Below is a small trained network, with its code and all its weights. Each question gives an input and a class and asks what happens when units are switched off, that is, made to give their printed mean instead of their output.

import numpy as np


def w(rows, s, z=0):
    codes = np.array(rows[::2]) - 128.0
    scale = np.full(codes.shape[1], s)
    scale[-1] = z or s
    return codes * scale


def f(y):
    return np.maximum(y, 0)


def log_softmax(a):
    a = a - a.max(-1, keepdims=True)
    return a - np.log(np.exp(a).sum(-1, keepdims=True))


def net(x, mask):
    res = np.array(x, float).reshape(1, 3) / 4 @ E
    y = f(res @ A[0][:, :-1].T + A[0][:, -1])
    res = res + np.where(mask, y, B[0][:, -1]) @ B[0][:, :-1]
    return log_softmax(res[-1] @ U[:, :-1].T + U[:, -1])


A, B = {}, {}
E = w([
[101,129,152,5,178,249,150,67,100,175,149],'x0',
[135,191,35,145,163,162,71,142,90,54,124],'x1',
[58,194,207,141,128,133,109,121,234,79,79],'x2',
],0.012)
A[0] = w([
[111,202,20,46,211,224,61,94,92,74,85,79],'N1',
[210,96,35,126,156,130,61,108,36,171,185,83],'N2',
[154,154,161,148,114,77,139,160,144,119,201,227],'N3',
[160,155,99,135,185,137,51,90,50,42,70,24],'N4',
[153,106,143,198,102,39,77,136,126,128,160,6],'N5',
[133,67,234,78,91,169,177,111,169,212,172,153],'N6',
[113,194,125,31,175,209,59,84,99,175,94,178],'N7',
[117,154,175,56,170,178,127,2,59,182,178,73],'N8',
[29,163,189,113,148,161,66,130,222,104,78,24],'N9',
[135,5,81,62,83,119,164,161,48,198,154,55],'N10',
[114,88,146,55,152,177,157,80,114,129,115,1],'N11',
],0.0097,0.0099)
B[0] = w([
[98,23,130,118,194,83,152,128,208,49,91,236],'N1',
[142,189,178,182,168,162,135,56,74,89,70,227],'N2',
[75,170,71,115,173,83,59,110,95,44,84,197],'N3',
[173,32,157,123,123,25,212,99,236,136,9,176],'N4',
[235,111,125,170,41,63,109,158,227,205,119,175],'N5',
[86,64,64,75,231,69,150,110,165,56,137,250],'N6',
[141,202,156,156,84,127,17,169,141,59,125,254],'N7',
[214,146,133,127,61,107,39,179,163,134,128,235],'N8',
[195,158,229,207,184,239,163,34,79,177,66,208],'N9',
[94,168,199,215,202,134,146,53,120,126,137,210],'N10',
[225,109,127,177,27,52,132,186,204,220,28,175],'N11',
],0.011,0.017)
U = w([
[131,188,197,178,158,181,166,77,107,158,109,46],'0',
[177,159,114,178,20,83,97,206,145,154,122,63],'1',
[102,32,108,99,162,76,186,127,160,113,113,61],'2',
[47,191,67,92,160,146,78,148,83,56,130,217],'3',
[2,218,2,6,11,240,226,139,29,239,244,9],'4',
],0.014,0.013)

Each question gives the input, the list of numbers given to net, and the class t.
The units are the neurons (one row each of A and B). Each row of codes is followed by its name. A weight is (code - 128) times the scale printed after its matrix; where a second scale follows, it is the last column's (A, B and U).
mask holds one flag per neuron, in row order. A switched-off neuron (its flag False) gives its mean, the last column of its row in B, instead of its output. The means were averaged over made-up inputs and are rounded, as every weight is.
A unit's drop is (log p(t) with every unit on - log p(t) with that unit switched off) / (log p(t) with every unit on - log p(t) with every unit switched off).
unit that matters most: the unit with the biggest drop
k most important neurons: the k neurons with the biggest drops, biggest first
drop when u is switched off: that unit's drop, to one decimal
input [-3,0,-5], class 0: unit that matters most	N6
input [8,7,-7], class 1: 3 most important neurons	(N8; N7; N11)
input [-3,0,3], class 3: 4 most important neurons	(N8; N11; N10; N2)
input [1,6,-5], class 2: 2 most important neurons	(N1; N9)
input [7,0,-5], class 1: 3 most important neurons	(N8; N11; N7)
input [7,6,-4], class 1: 2 most important neurons	(N7; N8)
input [-6,4,6], class 0: 4 most important neurons	(N9; N8; N7; N11)
input [4,6,-6], class 0: 2 most important neurons	(N2; N6)
input [-2,2,0], class 3: 2 most important neurons	(N8; N11)
input [7,1,-1], class 1: 3 most important neurons	(N11; N8; N7)
input [2,3,-4], class 0: 4 most important neurons	(N6; N2; N3; N10)
input [8,7,-6], class 1: 3 most important neurons	(N7; N8; N6)
input [2,5,6], class 0: 2 most important neurons	(N9; N6)
input [1,-5,-8], class 0: unit that matters most	N10
input [-3,5,4], class 2: drop when N10 is switched off	0.4
input [0,1,-2], class 3: drop when N9 is switched off	2.1
input [-5,-1,-7], class 0: drop when N5 is switched off	0.0
